Here is a tiny trained network, its code and every weight. The questions are about switching its units off for an input and a target symbol, where a switched-off unit gives its printed mean instead of its output.

import numpy as np


def w(rows, s, z=0):
    codes = np.array(rows[::2]) - 128.0
    scale = np.full(codes.shape[1], s)
    scale[-1] = z or s
    return codes * scale


def norm(h):
    return h / np.sqrt((h * h).mean(-1, keepdims=True) + 1e-5)


def f(y):
    return y / 2 * (1 + np.tanh(0.7978845608 * (y + 0.044715 * y**3)))


def softmax(a):
    e = np.exp(a - a.max(-1, keepdims=True))
    return e / e.sum(-1, keepdims=True)


def log_softmax(a):
    a = a - a.max(-1, keepdims=True)
    return a - np.log(np.exp(a).sum(-1, keepdims=True))


def net(x, mask):
    ids = ['θμξτφψ'.index(c) for c in x.split()]
    T = len(ids)
    res = E[ids] + P[:T]
    r = norm(res)
    for j in range(3):
        rows = slice(3 * j, 3 * j + 3)
        q, k, v = (r @ M[0][rows].T for M in (Q, K, V))
        z = softmax(np.where(np.tri(T) > 0, q @ k.T / 3**0.5, -1e9)) @ v
        o = O[0][rows]
        res = res + np.where(mask[j], z, o[:, -1]) @ o[:, :-1]
    y = f(norm(res) @ A[0][:, :-1].T + A[0][:, -1])
    res = res + np.where(mask[3:19], y, B[0][:, -1]) @ B[0][:, :-1]
    return log_softmax(norm(res)[-1] @ U[:, :-1].T + U[:, -1])


Q, K, V, O, A, B = {}, {}, {}, {}, {}, {}
E = w([
[9,248,165,181],'θ',
[136,81,161,50],'μ',
[127,39,147,160],'ξ',
[170,66,94,122],'τ',
[147,92,211,133],'φ',
[183,100,183,108],'ψ',
],0.017)
P = w([
[1,70,136,47],'0',
[39,118,104,56],'1',
[66,92,111,73],'2',
[92,101,114,87],'3',
[120,110,107,97],'4',
[149,123,110,107],'5',
[180,133,99,114],'6',
[195,140,101,129],'7',
[208,149,101,138],'8',
[208,154,98,156],'9',
[223,175,91,163],'10',
[206,181,68,197],'11',
[250,188,88,165],'12',
],0.0061)
Q[0] = w([
[250,77,124,88],'h1',
[111,151,52,96],'h1',
[138,238,112,114],'h1',
[108,132,139,183],'h2',
[127,107,166,141],'h2',
[169,142,165,193],'h2',
[181,109,206,71],'h3',
[87,166,104,85],'h3',
[62,85,64,156],'h3',
],0.015)
K[0] = w([
[127,195,125,252],'h1',
[88,150,157,88],'h1',
[22,104,119,73],'h1',
[138,155,158,91],'h2',
[106,153,153,108],'h2',
[127,176,102,123],'h2',
[102,167,101,208],'h3',
[90,102,148,110],'h3',
[186,139,194,64],'h3',
],0.018)
V[0] = w([
[227,114,180,12],'h1',
[48,140,63,53],'h1',
[72,155,241,205],'h1',
[96,209,121,223],'h2',
[95,176,100,175],'h2',
[52,200,131,41],'h2',
[76,153,128,33],'h3',
[143,161,43,126],'h3',
[94,250,161,122],'h3',
],0.011)
O[0] = w([
[187,118,245,81,150],'h1',
[120,151,133,205,105],'h1',
[139,61,49,139,226],'h1',
[201,83,164,173,68],'h2',
[191,114,171,179,86],'h2',
[194,170,93,97,176],'h2',
[170,150,94,81,186],'h3',
[65,158,114,65,2],'h3',
[165,159,210,52,89],'h3',
],0.011,0.0052)
A[0] = w([
[219,99,144,109,108],'n1',
[121,98,128,130,77],'n2',
[80,237,71,125,2],'n3',
[161,79,82,63,85],'n4',
[133,67,185,127,121],'n5',
[185,200,138,201,127],'n6',
[239,157,104,167,137],'n7',
[145,122,47,168,15],'n8',
[170,131,92,102,40],'n9',
[130,181,156,111,144],'n10',
[104,99,132,114,107],'n11',
[134,250,133,80,20],'n12',
[48,239,145,206,92],'n13',
[52,115,167,114,25],'n14',
[213,61,90,146,40],'n15',
[176,143,140,164,73],'n16',
],0.016,0.0072)
B[0] = w([
[83,130,112,161,237],'n1',
[137,135,109,110,126],'n2',
[113,111,121,7,146],'n3',
[180,139,119,152,220],'n4',
[130,126,135,103,179],'n5',
[167,116,178,190,202],'n6',
[88,204,141,136,254],'n7',
[68,137,203,66,171],'n8',
[142,107,133,148,135],'n9',
[86,92,106,150,157],'n10',
[153,140,129,127,140],'n11',
[142,130,43,128,155],'n12',
[142,159,233,179,211],'n13',
[120,177,170,116,135],'n14',
[184,116,165,163,242],'n15',
[108,150,163,142,150],'n16',
],0.015,0.0074)
U = w([
[6,219,175,132,99],'θ',
[122,191,50,77,230],'μ',
[180,2,115,168,9],'ξ',
[33,120,57,200,253],'τ',
[136,115,179,34,105],'φ',
[157,241,28,172,135],'ψ',
],0.0089,0.0026)

Each question gives the input, a string of symbols that net reads in full, and the target symbol t.
The units are the heads (3 rows each of Q, K, V and O) and the neurons (one row each of A and B). Each row of codes is followed by its name. A weight is (code - 128) times the scale printed after its matrix; where a second scale follows, it is the last column's (O, A, B and U).
mask holds one flag per unit, heads first, then neurons. A switched-off unit (its flag False) gives its mean, the last column of its rows in O or B, instead of its output. The means were averaged over made-up inputs and are rounded, as every weight is.
A unit's drop is (log p(t) with every unit on - log p(t) with that unit switched off) / (log p(t) with every unit on - log p(t) with every unit switched off).
The circuit of an input: a set's keep is (log p(t) with only the set's units on - log p(t) with every unit switched off) / (log p(t) with every unit on - log p(t) with every unit switched off). Starting from the 12 units with the biggest drops (on a tie, the unit counted first), units are removed one at a time, each time the one whose removal leaves the highest keep (on an exact tie, the one counted first), for as long as the keep stays at least 0.8.
units of the circuit, in order: the units of the circuit, biggest drop first
most important unit: the unit with the biggest drop
k most important neurons: the k neurons with the biggest drops, biggest first
heads that matter: for each layer, one digit per head in row order, 1 if its drop is at least 0.15 and else 0, layers parted by /
drop when u is switched off: that unit's drop, to one decimal
input θ φ τ μ θ ξ, target ψ: most important unit	h2
input ξ μ ξ θ μ θ μ, target μ: units of the circuit, in order	h3; h1
input θ φ θ φ ξ θ ψ θ ξ θ ξ φ μ, target μ: 3 most important neurons	n15; n6; n13
input ξ τ τ ξ ξ ψ μ ξ ξ, target τ: units of the circuit, in order	h3; h2
input θ θ θ θ θ μ θ ξ, target ψ: heads that matter	110
input ψ ψ ξ ξ ψ ψ τ τ τ ξ, target θ: units of the circuit, in order	h2; h1
input θ φ ψ μ ψ φ φ, target φ: heads that matter	101
input μ φ ξ τ τ φ, target θ: heads that matter	111
input μ μ ψ, target μ: heads that matter	011
input ξ ξ ψ ψ ψ, target φ: heads that matter	110
input τ φ ξ μ ψ, target μ: 3 most important neurons	n13; n15; n6
input ξ τ ξ, target θ: heads that matter	110
input μ τ ξ μ ξ, target μ: heads that matter	010
input ξ ξ τ τ, target θ: most important unit	h1
input φ μ ξ φ, target τ: 2 most important neurons	n15; n3
input ξ τ φ ξ ξ τ ψ τ, target φ: 2 most important neurons	n7; n1
input ξ τ τ θ φ μ μ θ θ τ, target τ: drop when n1 is switched off	-0.1
input φ ξ ψ φ μ τ μ μ μ ψ ψ, target φ: drop when n7 is switched off	0.2
input ψ φ φ μ ψ μ ξ μ ξ τ ψ, target θ: drop when n14 is switched off	0.4
input ξ τ φ ξ τ τ, target θ: most important neuron	n14
